Below is a small trained network, with its code and all its weights. Each question gives an input and a target symbol and asks what happens when units are switched off, that is, made to give their printed mean instead of their output.

import numpy as np


def w(rows, s, z=0):
    codes = np.array(rows[::2]) - 128.0
    scale = np.full(codes.shape[1], s)
    scale[-1] = z or s
    return codes * scale


def norm(h):
    return h / np.sqrt((h * h).mean(-1, keepdims=True) + 1e-5)


def f(y):
    return np.maximum(y, 0)


def softmax(a):
    e = np.exp(a - a.max(-1, keepdims=True))
    return e / e.sum(-1, keepdims=True)


def log_softmax(a):
    a = a - a.max(-1, keepdims=True)
    return a - np.log(np.exp(a).sum(-1, keepdims=True))


def net(x, mask):
    ids = ['ΘΣβδζηξψ'.index(c) for c in x.split()]
    T = len(ids)
    res = E[ids] + P[:T]
    r = norm(res)
    for j in range(2):
        rows = slice(3 * j, 3 * j + 3)
        q, k, v = (r @ M[0][rows].T for M in (Q, K, V))
        z = softmax(np.where(np.tri(T) > 0, q @ k.T / 3**0.5, -1e9)) @ v
        o = O[0][rows]
        res = res + np.where(mask[j], z, o[:, -1]) @ o[:, :-1]
    y = f(norm(res) @ A[0][:, :-1].T + A[0][:, -1])
    res = res + np.where(mask[2:18], y, B[0][:, -1]) @ B[0][:, :-1]
    return log_softmax(norm(res)[-1] @ U[:, :-1].T + U[:, -1])


Q, K, V, O, A, B = {}, {}, {}, {}, {}, {}
E = w([
[41,141,97,173,156],'Θ',
[5,144,167,142,99],'Σ',
[54,83,101,161,75],'β',
[91,136,68,227,96],'δ',
[123,169,92,73,73],'ζ',
[187,170,213,146,86],'η',
[76,188,141,107,215],'ξ',
[90,108,246,111,87],'ψ',
],0.013)
P = w([
[58,253,186,191,11],'0',
[73,212,167,178,44],'1',
[85,186,149,172,64],'2',
[106,166,143,157,88],'3',
[120,138,130,155,104],'4',
[137,112,118,155,124],'5',
[146,95,109,160,140],'6',
[171,91,112,181,160],'7',
],0.0075)
Q[0] = w([
[143,96,7,101,139],'h0',
[120,77,162,221,98],'h0',
[150,129,73,49,93],'h0',
[163,103,206,96,162],'h1',
[113,116,154,187,177],'h1',
[168,94,76,27,123],'h1',
],0.02)
K[0] = w([
[91,195,242,212,43],'h0',
[154,57,35,140,149],'h0',
[85,153,222,105,68],'h0',
[61,161,165,236,110],'h1',
[152,48,105,129,137],'h1',
[94,248,86,207,42],'h1',
],0.016)
V[0] = w([
[41,113,224,60,226],'h0',
[85,27,196,123,48],'h0',
[169,178,95,7,114],'h0',
[131,184,45,164,56],'h1',
[135,22,172,127,72],'h1',
[43,87,178,160,179],'h1',
],0.016)
O[0] = w([
[90,182,156,6,156,119],'h0',
[116,45,145,76,65,141],'h0',
[126,220,99,141,32,5],'h0',
[194,134,69,125,96,167],'h1',
[106,79,189,138,43,132],'h1',
[114,195,210,195,152,184],'h1',
],0.014,0.013)
A[0] = w([
[162,167,181,118,87,61],'n0',
[131,153,133,160,84,4],'n1',
[64,140,150,147,119,126],'n2',
[127,126,119,186,107,95],'n3',
[82,151,146,154,115,125],'n4',
[123,177,156,93,116,54],'n5',
[65,180,112,183,88,34],'n6',
[253,160,176,116,127,123],'n7',
[19,114,53,152,149,27],'n8',
[117,134,143,70,94,76],'n9',
[166,99,152,134,92,59],'n10',
[125,116,120,118,105,95],'n11',
[162,116,168,116,133,85],'n12',
[169,148,105,72,135,121],'n13',
[60,82,120,130,128,40],'n14',
[125,111,127,133,167,70],'n15',
],0.024,0.0046)
B[0] = w([
[184,196,211,143,121,182],'n0',
[175,125,63,75,101,160],'n1',
[70,137,55,109,155,255],'n2',
[58,121,103,179,140,229],'n3',
[104,186,69,99,106,225],'n4',
[81,181,115,219,112,199],'n5',
[123,47,71,23,46,174],'n6',
[254,82,208,114,187,196],'n7',
[195,92,180,73,181,165],'n8',
[107,149,93,189,47,175],'n9',
[161,216,170,124,75,227],'n10',
[107,140,143,82,119,158],'n11',
[80,98,151,101,176,198],'n12',
[109,92,44,73,140,204],'n13',
[160,34,170,79,173,233],'n14',
[117,161,170,63,131,226],'n15',
],0.028,0.0057)
U = w([
[137,133,116,98,224,162],'Θ',
[47,123,133,130,98,252],'Σ',
[184,63,172,122,92,172],'β',
[136,98,96,253,154,75],'δ',
[162,108,42,113,101,124],'ζ',
[195,165,176,128,125,114],'η',
[103,207,91,150,172,55],'ξ',
[65,128,187,114,70,31],'ψ',
],0.013,0.0038)

Each question gives the input, a string of symbols that net reads in full, and the target symbol t.
The units are the heads (3 rows each of Q, K, V and O) and the neurons (one row each of A and B). Each row of codes is followed by its name. A weight is (code - 128) times the scale printed after its matrix; where a second scale follows, it is the last column's (O, A, B and U).
mask holds one flag per unit, heads first, then neurons. A switched-off unit (its flag False) gives its mean, the last column of its rows in O or B, instead of its output. The means were averaged over made-up inputs and are rounded, as every weight is.
A unit's drop is (log p(t) with every unit on - log p(t) with that unit switched off) / (log p(t) with every unit on - log p(t) with every unit switched off).
The circuit of an input: a set's keep is (log p(t) with only the set's units on - log p(t) with every unit switched off) / (log p(t) with every unit on - log p(t) with every unit switched off). Starting from the 12 units with the biggest drops (on a tie, the unit counted first), units are removed one at a time, each time the one whose removal leaves the highest keep (on an exact tie, the one counted first), for as long as the keep stays at least 0.8.
circuit, biggest first: the units of the circuit, biggest drop first
k most important neurons: the k neurons with the biggest drops, biggest first
heads that matter: for each layer, one digit per head in row order, 1 if its drop is at least 0.15 and else 0, layers parted by /
drop when u is switched off: that unit's drop, to one decimal
input Θ η δ β Σ η δ, target β: circuit, biggest first -> n2
input ξ Θ ψ Θ ζ Σ, target ζ: circuit, biggest first -> h0; n1
input Σ Σ η ξ ζ Θ ψ Θ, target Σ: 2 most important neurons -> n7; n2
input Θ β δ Θ ζ η Θ, target β: circuit, biggest first -> h1; n2
input ζ Θ δ Σ, target δ: heads that matter -> 10
input ξ η Σ, target ξ: heads that matter -> 10
input β Θ δ Θ, target δ: heads that matter -> 11
input ψ Θ Σ η δ ξ, target ξ: 2 most important neurons -> n5; n14
input Θ ψ ζ ζ η, target ζ: 2 most important neurons -> n6; n1
input η β Θ ξ η Σ ψ ψ, target Σ: heads that matter -> 01
input δ Σ ζ η β β ξ, target ξ: heads that matter -> 10
input ψ β δ ζ η ψ ψ, target Σ: 2 most important neurons -> n3; n2
input ψ δ Θ η Θ, target β: heads that matter -> 01
input ψ Σ η ψ Σ ψ, target ψ: heads that matter -> 11
input η δ Θ ψ η η η Σ, target β: circuit, biggest first -> n14
input δ Θ η Θ δ δ, target δ: drop when n3 is switched off -> 0.1
input η ψ Θ ξ η η, target ξ: drop when h0 is switched off -> 1.1
input ξ Σ Σ ζ ψ, target ζ: drop when n1 is switched off -> 0.3
